W =
[ 5.22  2.57  1.13 -6.17  0.11 -4.74 -6.01 -4.42 -0.05 -5.07  0.73 -3.75
 -0.15 -7.45 -8.05 -2.26]
W[0]	5.22
W[14]	-8.05
W[9]	-5.07
W[4]	0.11
W[5]	-4.74
W[3]	-6.17
W[11]	-3.75
W[8]	-0.05
W[2]	1.13
W[12]	-0.15

X = [-0.09 -0.08  0.02 -0.18 -0.01  0.01  0.12  0.02  0.00 -0.19 -0.01]
X[0] = -0.09
X[9] = -0.19
X[1] = -0.08
X[5] = 0.01
X[8] = 0.00
X[6] = 0.12
X[4] = -0.01

M =
[[-0.36  3.55 -0.54 -0.32  2.30  0.46 -2.55  1.76  2.78  0.81]
 [-0.66 -0.54 -1.23 -4.12 -7.27 -0.46  0.97  5.63  1.93 -3.61]
 [-3.30 -2.62  0.94  1.28 -4.43  2.33 -0.71 -2.82  5.57 -0.71]
 [-0.47 -0.27 -0.70 -3.90 -7.70 -0.11  0.88  5.60  2.01 -3.78]
 [-1.05  2.93 -0.37 -0.26  2.36  0.54 -2.71  1.47  2.41  0.71]
 [ 2.84 -3.60  0.76 -0.46 -1.34  0.87  3.19  1.24  1.73  4.72]]
M[0][-10] -> -0.36
M[-2][3] -> -0.26
M[-3][7] -> 5.60
M[-1][-3] -> 1.24
M[-2][-10] -> -1.05
M[-6][6] -> -2.55
M[-1][3] -> -0.46
M[5][4] -> -1.34
M[2][2] -> 0.94
M[0][-9] -> 3.55
M[:, -1] -> [0.81, -3.61, -0.71, -3.78, 0.71, 4.72]
M[3][2] -> -0.70
M[4][6] -> -2.71
M[5][2] -> 0.76
M[2][9] -> -0.71
M[:, -4] -> [-2.55, 0.97, -0.71, 0.88, -2.71, 3.19]
M[-3][-7] -> -3.90
M[5][9] -> 4.72
M[5][-10] -> 2.84
M[:, 3] -> [-0.32, -4.12, 1.28, -3.90, -0.26, -0.46]
M[2][6] -> -0.71
M[1] -> [-0.66, -0.54, -1.23, -4.12, -7.27, -0.46, 0.97, 5.63, 1.93, -3.61]
M[2][-2] -> 5.57
M[:, -5] -> [0.46, -0.46, 2.33, -0.11, 0.54, 0.87]
M[-6][7] -> 1.76
M[:, 0] -> [-0.36, -0.66, -3.30, -0.47, -1.05, 2.84]
M[4][-8] -> -0.37
M[4][8] -> 2.41
M[-2] -> [-1.05, 2.93, -0.37, -0.26, 2.36, 0.54, -2.71, 1.47, 2.41, 0.71]

data =
[[71, 53, 63, 43, 65, 66, 76, 57, 62, 59, 62],
 [72, 60, 65, 35, 60, 69, 68, 60, 59, 60, 62],
 [53, 38, 49, 96, 69, 49, 72, 50, 62, 52, 53],
 [61, 69, 63, 30, 64, 60, 57, 61, 59, 56, 67],
 [65, 60, 61, 46, 62, 63, 63, 58, 58, 57, 61],
 [64, 67, 62, 33, 63, 62, 59, 60, 58, 56, 65],
 [56, 53, 64, 98, 32, 67, 54, 66, 65, 83, 46],
 [56, 68, 56, 43, 68, 54, 51, 57, 53, 47, 64],
 [56, 81, 63, 23, 59, 58, 42, 65, 56, 56, 69],
 [66, 65, 64, 31, 62, 64, 62, 60, 58, 57, 65],
 [61, 65, 60, 39, 66, 58, 58, 59, 57, 53, 65],
 [87, 47, 72, 33, 57, 81, 90, 59, 65, 69, 59],
 [53, 52, 47, 63, 83, 44, 64, 49, 54, 36, 63],
 [65, 64, 62, 36, 63, 63, 62, 60, 58, 56, 64],
 [76, 37, 63, 59, 66, 68, 92, 54, 67, 62, 57],
 [59, 66, 57, 37, 70, 55, 57, 57, 56, 48, 66]]
Indices start at 0.
row 0 col 0	71
row 0 col 4	65
row 10 col 0	61
row 1 col 0	72
row 7 col 9	47
row 8 col 6	42
row 3 col 6	57
row 1 col 7	60
row 8 col 3	23
row 12 col 10	63
row 9 col 8	58
row 7 col 1	68
row 5 col 4	63
row 12 col 4	83
row 4 col 1	60
row 3 col 1	69
row 3 col 4	64
row 4 col 7	58
row 3 col 8	59
row 2 col 5	49
row 4 col 0	65
row 12 col 3	63
row 13 col 10	64
row 11 col 10	59
row 4 col 9	57
row 12 col 0	53
row 11 col 3	33
row 8 col 8	56
row 10 col 7	59
row 5 col 8	58
row 15 col 9	48
row 12 col 5	44
row 5 col 3	33
row 9 col 4	62
